Here is a tiny trained network, its code and every weight. The questions are about switching its units off for an input and a target symbol, where a switched-off unit gives its printed mean instead of its output.

import numpy as np


def w(rows, s, z=0):
    codes = np.array(rows[::2]) - 128.0
    scale = np.full(codes.shape[1], s)
    scale[-1] = z or s
    return codes * scale


def norm(h):
    return h / np.sqrt((h * h).mean(-1, keepdims=True) + 1e-5)


def f(y):
    return np.maximum(y, 0)


def softmax(a):
    e = np.exp(a - a.max(-1, keepdims=True))
    return e / e.sum(-1, keepdims=True)


def log_softmax(a):
    a = a - a.max(-1, keepdims=True)
    return a - np.log(np.exp(a).sum(-1, keepdims=True))


def net(x, mask):
    ids = ['ΓΘΞΩαεζμστ'.index(c) for c in x.split()]
    T = len(ids)
    res = E[ids] + P[:T]
    r = norm(res)
    for j in range(2):
        rows = slice(4 * j, 4 * j + 4)
        q, k, v = (r @ M[0][rows].T for M in (Q, K, V))
        z = softmax(np.where(np.tri(T) > 0, q @ k.T / 4**0.5, -1e9)) @ v
        o = O[0][rows]
        res = res + np.where(mask[j], z, o[:, -1]) @ o[:, :-1]
    y = f(norm(res) @ A[0][:, :-1].T + A[0][:, -1])
    res = res + np.where(mask[2:14], y, B[0][:, -1]) @ B[0][:, :-1]
    return log_softmax(norm(res)[-1] @ U[:, :-1].T + U[:, -1])


Q, K, V, O, A, B = {}, {}, {}, {}, {}, {}
E = w([
[129,183,168,179,132],'Γ',
[49,122,35,114,97],'Θ',
[207,188,145,156,112],'Ξ',
[73,157,99,174,147],'Ω',
[233,145,139,168,133],'α',
[160,106,168,74,81],'ε',
[167,156,187,248,143],'ζ',
[165,135,96,113,183],'μ',
[159,164,103,96,143],'σ',
[70,69,108,147,213],'τ',
],0.019)
P = w([
[229,85,7,157,97],'0',
[153,98,1,177,163],'1',
[158,110,40,170,174],'2',
[173,178,94,201,223],'3',
[125,135,79,202,183],'4',
[85,127,76,184,191],'5',
[151,157,136,183,175],'6',
[196,165,177,205,147],'7',
[113,108,118,165,145],'8',
[110,126,153,157,168],'9',
[75,142,174,165,213],'10',
[137,114,153,152,141],'11',
],0.0068)
Q[0] = w([
[169,60,76,104,174],'H1',
[194,171,185,80,127],'H1',
[154,68,129,145,2],'H1',
[240,129,75,252,115],'H1',
[106,62,141,155,6],'H2',
[219,87,132,132,191],'H2',
[160,148,91,224,168],'H2',
[199,105,39,114,108],'H2',
],0.0079)
K[0] = w([
[150,115,14,119,139],'H1',
[43,209,12,112,91],'H1',
[206,216,178,191,58],'H1',
[73,39,253,77,248],'H1',
[78,106,169,146,38],'H2',
[29,192,120,47,93],'H2',
[103,161,206,75,209],'H2',
[119,8,93,159,166],'H2',
],0.0056)
V[0] = w([
[28,56,153,77,232],'H1',
[103,188,95,120,230],'H1',
[173,188,120,128,67],'H1',
[130,57,237,212,183],'H1',
[49,188,174,92,62],'H2',
[74,69,157,238,41],'H2',
[203,229,94,104,255],'H2',
[154,226,163,107,38],'H2',
],0.0079)
O[0] = w([
[78,99,139,183,120,91],'H1',
[94,104,122,180,20,194],'H1',
[169,221,114,172,96,123],'H1',
[103,121,228,125,182,181],'H1',
[41,223,127,102,90,49],'H2',
[104,180,163,171,212,127],'H2',
[158,52,90,115,25,255],'H2',
[132,255,62,52,77,116],'H2',
],0.0081,0.0082)
A[0] = w([
[113,179,182,144,92,49],'N1',
[187,93,159,166,171,114],'N2',
[48,95,114,75,133,127],'N3',
[244,47,141,130,123,198],'N4',
[186,211,89,115,123,166],'N5',
[137,86,101,175,75,151],'N6',
[67,108,94,120,154,170],'N7',
[188,104,224,16,137,153],'N8',
[24,108,61,92,161,172],'N9',
[156,34,98,132,146,125],'N10',
[148,22,118,123,198,2],'N11',
[172,185,81,90,162,158],'N12',
],0.011,0.0047)
B[0] = w([
[104,116,226,87,133,149],'N1',
[186,178,120,142,162,190],'N2',
[91,116,169,231,109,142],'N3',
[138,121,92,75,150,248],'N4',
[50,90,124,131,146,172],'N5',
[166,162,154,156,74,209],'N6',
[117,157,123,191,123,150],'N7',
[117,129,106,106,255,145],'N8',
[194,118,204,226,181,155],'N9',
[183,88,118,90,128,189],'N10',
[131,34,145,94,93,159],'N11',
[69,112,104,156,141,150],'N12',
],0.0088,0.012)
U = w([
[91,192,132,133,139,77],'Γ',
[133,109,144,172,146,244],'Θ',
[115,138,137,120,106,24],'Ξ',
[127,123,180,161,127,128],'Ω',
[171,84,94,166,188,254],'α',
[85,119,145,116,188,139],'ε',
[168,147,181,169,218,80],'ζ',
[173,79,161,116,120,9],'μ',
[154,110,130,107,89,132],'σ',
[112,33,251,122,142,172],'τ',
],0.013,0.005)

Each question gives the input, a string of symbols that net reads in full, and the target symbol t.
The units are the heads (4 rows each of Q, K, V and O) and the neurons (one row each of A and B). Each row of codes is followed by its name. A weight is (code - 128) times the scale printed after its matrix; where a second scale follows, it is the last column's (O, A, B and U).
mask holds one flag per unit, heads first, then neurons. A switched-off unit (its flag False) gives its mean, the last column of its rows in O or B, instead of its output. The means were averaged over made-up inputs and are rounded, as every weight is.
A unit's drop is (log p(t) with every unit on - log p(t) with that unit switched off) / (log p(t) with every unit on - log p(t) with every unit switched off).
The circuit of an input: a set's keep is (log p(t) with only the set's units on - log p(t) with every unit switched off) / (log p(t) with every unit on - log p(t) with every unit switched off). Starting from the 12 units with the biggest drops (on a tie, the unit counted first), units are removed one at a time, each time the one whose removal leaves the highest keep (on an exact tie, the one counted first), for as long as the keep stays at least 0.8.
units of the circuit, in order: the units of the circuit, biggest drop first
unit that matters most: the unit with the biggest drop
which heads matter: for each layer, one digit per head in row order, 1 if its drop is at least 0.15 and else 0, layers parted by /
drop when u is switched off: that unit's drop, to one decimal
input σ Θ ε, target α: which heads matter -> 01
input ζ Γ Ω ζ Γ ζ ζ α Θ σ, target σ: unit that matters most -> H1
input ζ α Ξ μ Ξ Ω σ Γ Γ, target σ: units of the circuit, in order -> [H2, N9]
input Γ Γ Γ ε ε Γ Γ α ε, target ε: which heads matter -> 01
input μ ζ ζ ζ ζ Γ, target ζ: which heads matter -> 10
input ε Ω ζ ζ Θ ζ, target ζ: which heads matter -> 11
input ζ ζ τ σ τ Θ, target τ: units of the circuit, in order -> [H2, N11, H1]
input Γ Γ Γ ζ ζ, target ζ: units of the circuit, in order -> [H1, H2, N2]
input Γ ζ Γ, target ζ: which heads matter -> 11
input σ Ξ σ σ Ξ, target σ: units of the circuit, in order -> [H2, H1]
input μ Θ Γ Γ Γ σ σ Ξ, target σ: which heads matter -> 11
input Θ σ ζ Θ Θ Θ ε, target α: units of the circuit, in order -> [N8, H2, H1]
input Γ Θ τ, target τ: which heads matter -> 10
input ε Γ Θ ε τ Γ Γ Θ τ τ μ, target τ: units of the circuit, in order -> [H1]
input μ τ Γ, target τ: which heads matter -> 11
input Ω τ Γ τ Γ Ω, target τ: drop when H1 is switched off -> 0.4
input Γ ζ σ τ Γ τ σ Ω, target τ: drop when H1 is switched off -> 1.2
input Γ Γ σ Γ, target σ: drop when H2 is switched off -> 0.6
